Below is a small trained network, with its code and all its weights. Each question gives an input and a target symbol and asks what happens when units are switched off, that is, made to give their printed mean instead of their output.

import numpy as np


def w(rows, s, z=0):
    codes = np.array(rows[::2]) - 128.0
    scale = np.full(codes.shape[1], s)
    scale[-1] = z or s
    return codes * scale


def f(y):
    return np.maximum(y, 0)


def softmax(a):
    e = np.exp(a - a.max(-1, keepdims=True))
    return e / e.sum(-1, keepdims=True)


def log_softmax(a):
    a = a - a.max(-1, keepdims=True)
    return a - np.log(np.exp(a).sum(-1, keepdims=True))


def net(x, mask):
    ids = ['αβγδεζηλμξπσφψω'.index(c) for c in x.split()]
    T = len(ids)
    res = E[ids] + P[:T]
    u = 0
    for l in range(2):
        r = res
        for j in range(2):
            rows = slice(2 * j, 2 * j + 2)
            q, k, v = (r @ M[l][rows].T for M in (Q, K, V))
            z = softmax(np.where(np.tri(T) > 0, q @ k.T / 2**0.5, -1e9)) @ v
            o = O[l][rows]
            res = res + np.where(mask[u + j], z, o[:, -1]) @ o[:, :-1]
        u += 2
        y = f(res @ A[l][:, :-1].T + A[l][:, -1])
        res = res + np.where(mask[u : u + 12], y, B[l][:, -1]) @ B[l][:, :-1]
        u += 12
    return log_softmax(res[-1] @ U[:, :-1].T + U[:, -1])


Q, K, V, O, A, B = {}, {}, {}, {}, {}, {}
E = w([
[125,96,55,138,97,105,108],'α',
[165,135,80,145,67,132,64],'β',
[120,153,107,188,85,114,57],'γ',
[164,184,88,127,180,166,98],'δ',
[145,206,133,171,136,74,89],'ε',
[60,185,118,121,109,81,74],'ζ',
[161,52,169,5,149,119,150],'η',
[105,61,111,68,183,114,37],'λ',
[216,97,132,135,113,106,84],'μ',
[106,183,115,224,115,128,144],'ξ',
[185,61,102,55,170,197,152],'π',
[7,130,48,86,107,121,92],'σ',
[120,145,182,144,55,75,162],'φ',
[204,194,188,57,113,103,78],'ψ',
[78,163,211,186,160,173,110],'ω',
],0.019)
P = w([
[185,235,250,38,79,2,220],'0',
[131,182,72,94,175,220,44],'1',
[99,121,70,189,125,170,38],'2',
[69,102,215,156,204,70,198],'3',
[164,145,101,171,222,92,203],'4',
[122,194,159,115,170,56,132],'5',
[87,180,168,151,179,69,134],'6',
[154,147,121,139,176,114,142],'7',
],0.0058)
Q[0] = w([
[114,105,182,111,159,162,255],'0.h0',
[130,113,128,61,127,195,108],'0.h0',
[123,159,126,113,105,130,63],'0.h1',
[178,128,85,99,157,200,168],'0.h1',
],0.0067)
K[0] = w([
[129,153,82,105,79,143,75],'0.h0',
[156,137,75,3,31,89,148],'0.h0',
[101,129,236,42,34,41,226],'0.h1',
[50,115,133,118,30,71,86],'0.h1',
],0.0055)
V[0] = w([
[84,203,167,81,179,42,155],'0.h0',
[232,68,66,101,64,98,182],'0.h0',
[99,135,111,119,47,41,101],'0.h1',
[194,93,163,2,128,107,55],'0.h1',
],0.0073)
O[0] = w([
[58,85,184,226,195,152,179,234],'0.h0',
[127,158,122,159,112,39,186,78],'0.h0',
[40,131,202,204,118,2,85,185],'0.h1',
[165,79,65,170,241,127,180,254],'0.h1',
],0.0089,0.006)
A[0] = w([
[91,110,136,214,180,114,154,154],'0.n0',
[97,2,116,78,157,68,145,221],'0.n1',
[177,163,211,124,182,83,112,203],'0.n2',
[141,155,51,206,137,176,95,203],'0.n3',
[112,191,98,138,140,171,127,199],'0.n4',
[184,157,184,146,86,100,92,103],'0.n5',
[159,140,85,40,172,197,206,249],'0.n6',
[47,103,178,100,177,129,120,144],'0.n7',
[65,61,125,179,165,126,162,172],'0.n8',
[77,33,55,169,122,141,169,217],'0.n9',
[65,165,91,138,160,195,140,209],'0.n10',
[95,200,159,186,135,193,214,252],'0.n11',
],0.0078,0.0034)
B[0] = w([
[175,198,172,71,148,172,198,254],'0.n0',
[63,201,138,124,49,124,128,235],'0.n1',
[213,130,94,225,51,158,145,201],'0.n2',
[120,127,214,33,111,125,134,197],'0.n3',
[157,34,84,75,45,32,164,164],'0.n4',
[91,159,87,233,151,158,126,143],'0.n5',
[146,128,101,132,53,87,47,186],'0.n6',
[149,185,49,82,183,129,98,222],'0.n7',
[137,240,88,62,150,88,103,248],'0.n8',
[208,169,182,78,113,105,94,216],'0.n9',
[124,32,155,82,72,44,167,199],'0.n10',
[178,79,84,57,3,193,35,200],'0.n11',
],0.0053,0.011)
Q[1] = w([
[122,92,213,130,107,89,100],'1.h0',
[65,65,50,207,186,145,166],'1.h0',
[35,23,135,129,203,146,254],'1.h1',
[144,95,124,103,135,99,123],'1.h1',
],0.0064)
K[1] = w([
[132,235,167,120,129,58,167],'1.h0',
[172,90,186,25,86,27,89],'1.h0',
[203,104,249,90,182,77,3],'1.h1',
[73,171,178,160,50,173,142],'1.h1',
],0.005)
V[1] = w([
[106,169,181,159,190,67,61],'1.h0',
[47,181,152,1,145,145,88],'1.h0',
[91,151,177,86,48,73,195],'1.h1',
[61,123,41,104,134,25,124],'1.h1',
],0.0083)
O[1] = w([
[120,192,21,131,180,137,119,191],'1.h0',
[138,121,126,76,56,207,183,207],'1.h0',
[83,87,212,135,128,170,188,244],'1.h1',
[138,4,61,132,151,163,148,202],'1.h1',
],0.012,0.011)
A[1] = w([
[135,106,239,121,139,29,97,3],'1.n0',
[140,154,95,210,62,97,122,129],'1.n1',
[135,192,59,150,199,169,79,84],'1.n2',
[143,84,147,128,143,105,156,156],'1.n3',
[99,39,254,197,116,96,155,46],'1.n4',
[210,154,124,159,144,171,62,216],'1.n5',
[29,106,107,84,160,149,108,118],'1.n6',
[94,199,148,68,74,20,116,207],'1.n7',
[96,100,113,131,109,127,147,183],'1.n8',
[67,126,153,94,181,150,109,143],'1.n9',
[180,69,127,60,120,150,226,240],'1.n10',
[145,143,217,97,87,135,144,180],'1.n11',
],0.0068,0.0025)
B[1] = w([
[218,101,120,109,126,102,120,149],'1.n0',
[86,161,56,132,81,116,145,137],'1.n1',
[166,106,55,110,109,201,168,154],'1.n2',
[105,151,134,43,117,189,195,147],'1.n3',
[104,112,138,77,87,59,128,151],'1.n4',
[103,36,190,123,145,109,43,146],'1.n5',
[114,44,157,162,143,183,117,175],'1.n6',
[137,96,152,227,169,232,74,163],'1.n7',
[126,141,147,157,211,204,180,155],'1.n8',
[150,165,191,171,3,124,159,153],'1.n9',
[162,179,170,169,128,59,69,252],'1.n10',
[101,85,60,217,155,56,154,172],'1.n11',
],0.0051,0.019)
U = w([
[71,152,184,209,173,104,207,4],'α',
[112,132,19,181,84,60,73,126],'β',
[97,198,79,192,111,120,32,52],'γ',
[171,118,139,85,70,34,53,51],'δ',
[143,229,174,157,179,128,48,50],'ε',
[156,176,114,162,119,184,164,174],'ζ',
[200,199,205,57,178,60,214,173],'η',
[195,214,53,88,77,132,121,136],'λ',
[143,109,86,184,175,62,79,131],'μ',
[118,182,162,176,11,110,58,124],'ξ',
[222,142,55,63,48,47,101,173],'π',
[116,57,134,147,160,136,198,80],'σ',
[70,213,198,190,108,89,154,189],'φ',
[174,163,157,169,228,106,78,189],'ψ',
[174,130,209,110,83,169,3,166],'ω',
],0.0055,0.0029)

Each question gives the input, a string of symbols that net reads in full, and the target symbol t.
The units are the heads (2 rows each of Q, K, V and O) and the neurons (one row each of A and B). Each row of codes is followed by its name. A weight is (code - 128) times the scale printed after its matrix; where a second scale follows, it is the last column's (O, A, B and U).
mask holds one flag per unit, layer by layer, with each layer's heads first. A switched-off unit (its flag False) gives its mean, the last column of its rows in O or B, instead of its output. The means were averaged over made-up inputs and are rounded, as every weight is.
A unit's drop is (log p(t) with every unit on - log p(t) with that unit switched off) / (log p(t) with every unit on - log p(t) with every unit switched off).
The circuit of an input: a set's keep is (log p(t) with only the set's units on - log p(t) with every unit switched off) / (log p(t) with every unit on - log p(t) with every unit switched off). Starting from the 12 units with the biggest drops (on a tie, the unit counted first), units are removed one at a time, each time the one whose removal leaves the highest keep (on an exact tie, the one counted first), for as long as the keep stays at least 0.8.
units of the circuit, in order: the units of the circuit, biggest drop first
most important unit: the unit with the biggest drop
top k neurons: the k neurons with the biggest drops, biggest first
top k neurons in layer l: the k neurons of layer l with the biggest drops, biggest first
which heads matter: for each layer, one digit per head in row order, 1 if its drop is at least 0.15 and else 0, layers parted by /
input π π ζ π λ, target π: which heads matter -> 11 / 01
input ζ ζ ζ, target ζ: units of the circuit, in order -> (1.h0; 0.h0; 0.n0)
input μ ξ ψ, target ψ: which heads matter -> 00 / 10
input η λ β η α μ, target η: which heads matter -> 11 / 00
input ω γ γ γ, target ξ: units of the circuit, in order -> (0.h1; 1.h1)
input ω ω φ, target ξ: which heads matter -> 01 / 11
input π α π, target π: units of the circuit, in order -> (0.h0)
input ζ φ σ σ δ σ, target σ: units of the circuit, in order -> (1.h1; 0.h1)
input ω β ε, target ω: units of the circuit, in order -> (0.h0; 0.h1)
input α ζ ζ β, target σ: units of the circuit, in order -> (1.h1; 0.h0)
input μ η β λ, target ψ: which heads matter -> 01 / 10
input π μ ξ π, target δ: which heads matter -> 11 / 10
input η ζ π, target η: which heads matter -> 10 / 00
input φ ζ γ, target φ: units of the circuit, in order -> (1.h1; 0.h0; 0.n0; 0.h1)
input ω σ ψ η λ η π δ, target π: units of the circuit, in order -> (0.h0; 1.h1; 0.n4)
input σ ε δ, target σ: which heads matter -> 00 / 01
input ω η π η ω, target ω: units of the circuit, in order -> (0.n11)
input η ζ γ, target η: which heads matter -> 01 / 00
input η η σ λ, target η: top 3 neurons in layer 0 -> (0.n0; 0.n9; 0.n1)
input ζ ζ ζ β ω η ε, target λ: which heads matter -> 11 / 11
input λ π σ, target π: units of the circuit, in order -> (0.h1; 0.n9; 1.h1)
input λ ξ ζ ξ μ ω ω γ, target ω: most important unit -> 0.h0
input μ α β, target μ: which heads matter -> 10 / 10
input σ γ γ σ ε, target σ: top 2 neurons -> (0.n1; 0.n3)
input α ω ζ, target σ: which heads matter -> 11 / 01
